Below are the code and all the weights of a small trained network. Each question names an input and a class and asks about switching units off, where a switched-off unit gives its printed mean instead of its output.

import numpy as np


def w(rows, s, z=0):
    codes = np.array(rows[::2]) - 128.0
    scale = np.full(codes.shape[1], s)
    scale[-1] = z or s
    return codes * scale


def f(y):
    return y / 2 * (1 + np.tanh(0.7978845608 * (y + 0.044715 * y**3)))


def log_softmax(a):
    a = a - a.max(-1, keepdims=True)
    return a - np.log(np.exp(a).sum(-1, keepdims=True))


def net(x, mask):
    res = np.array(x, float).reshape(1, 4) / 4 @ E
    y = f(res @ A[0][:, :-1].T + A[0][:, -1])
    res = res + np.where(mask, y, B[0][:, -1]) @ B[0][:, :-1]
    return log_softmax(res[-1] @ U[:, :-1].T + U[:, -1])


A, B = {}, {}
E = w([
[158,13,168,189,237,23,118,174],'x0',
[114,153,115,102,61,146,124,128],'x1',
[155,139,128,127,197,255,229,168],'x2',
[116,64,102,139,101,114,222,26],'x3',
],0.0092)
A[0] = w([
[127,181,113,102,75,196,118,149,118],'neuron 1',
[127,107,129,132,220,75,78,217,146],'neuron 2',
[142,127,136,122,174,148,111,135,64],'neuron 3',
[148,104,141,130,209,206,175,171,141],'neuron 4',
[118,103,131,137,251,227,178,146,82],'neuron 5',
[134,105,140,134,214,57,72,191,63],'neuron 6',
[109,224,124,113,79,235,104,148,155],'neuron 7',
[141,190,132,122,77,199,106,137,128],'neuron 8',
[135,128,123,127,171,170,169,138,90],'neuron 9',
[135,121,155,140,201,68,91,201,110],'neuron 10',
[163,126,114,140,106,143,136,169,50],'neuron 11',
[138,156,126,119,154,163,123,163,2],'neuron 12',
[130,129,137,127,114,56,105,41,77],'neuron 13',
[127,203,147,119,76,220,101,128,111],'neuron 14',
[121,116,125,128,84,92,140,110,63],'neuron 15',
[130,107,128,123,180,91,88,175,113],'neuron 16',
],0.015,0.0052)
B[0] = w([
[135,200,130,104,85,166,107,140,210],'neuron 1',
[129,176,114,151,213,95,50,139,243],'neuron 2',
[138,89,156,107,93,190,122,128,146],'neuron 3',
[133,83,117,134,190,114,240,101,224],'neuron 4',
[109,75,128,112,207,125,253,120,233],'neuron 5',
[151,132,200,136,93,152,16,162,233],'neuron 6',
[142,248,114,128,81,127,166,154,251],'neuron 7',
[142,189,79,133,105,193,96,117,208],'neuron 8',
[137,73,158,136,109,137,191,146,172],'neuron 9',
[121,143,145,123,163,147,26,146,226],'neuron 10',
[118,122,145,112,116,165,117,110,130],'neuron 11',
[128,60,166,118,14,161,127,91,148],'neuron 12',
[106,95,59,134,114,47,165,101,179],'neuron 13',
[133,215,120,131,81,136,139,169,224],'neuron 14',
[115,105,129,118,102,93,153,108,147],'neuron 15',
[135,140,112,145,158,137,59,118,193],'neuron 16',
],0.023,0.019)
U = w([
[69,65,88,158,25,8,93,3,253],'0',
[127,47,194,108,29,181,129,76,2],'1',
[150,220,91,144,68,146,147,129,161],'2',
[143,112,182,216,191,69,2,144,126],'3',
[151,84,157,174,207,134,194,116,87],'4',
],0.0059,0.0038)

Each question gives the input, the list of numbers given to net, and the class t.
The units are the neurons (one row each of A and B). Each row of codes is followed by its name. A weight is (code - 128) times the scale printed after its matrix; where a second scale follows, it is the last column's (A, B and U).
mask holds one flag per neuron, in row order. A switched-off neuron (its flag False) gives its mean, the last column of its row in B, instead of its output. The means were averaged over made-up inputs and are rounded, as every weight is.
A unit's drop is (log p(t) with every unit on - log p(t) with that unit switched off) / (log p(t) with every unit on - log p(t) with every unit switched off).
The circuit of an input: a set's keep is (log p(t) with only the set's units on - log p(t) with every unit switched off) / (log p(t) with every unit on - log p(t) with every unit switched off). Starting from the 12 units with the biggest drops (on a tie, the unit counted first), units are removed one at a time, each time the one whose removal leaves the highest keep (on an exact tie, the one counted first), for as long as the keep stays at least 0.8.
units of the circuit, in order: the units of the circuit, biggest drop first
k most important neurons: the k neurons with the biggest drops, biggest first
drop when u is switched off: that unit's drop, to one decimal
input [0,4,8,0], class 4: units of the circuit, in order -> neuron 5
input [3,0,-4,3], class 0: 2 most important neurons -> neuron 13; neuron 2
input [8,5,6,-4], class 3: 3 most important neurons -> neuron 2; neuron 6; neuron 10
input [6,4,1,5], class 3: 4 most important neurons -> neuron 5; neuron 4; neuron 7; neuron 9
input [5,-7,4,-1], class 3: 2 most important neurons -> neuron 6; neuron 2
input [-1,4,7,3], class 4: 2 most important neurons -> neuron 5; neuron 4
input [-2,-1,8,-3], class 4: 4 most important neurons -> neuron 5; neuron 4; neuron 9; neuron 6
input [4,-2,7,-4], class 4: drop when neuron 5 is switched off -> 0.3
input [-7,-7,-6,5], class 0: drop when neuron 13 is switched off -> 0.1
input [5,2,-6,6], class 0: drop when neuron 13 is switched off -> 0.2
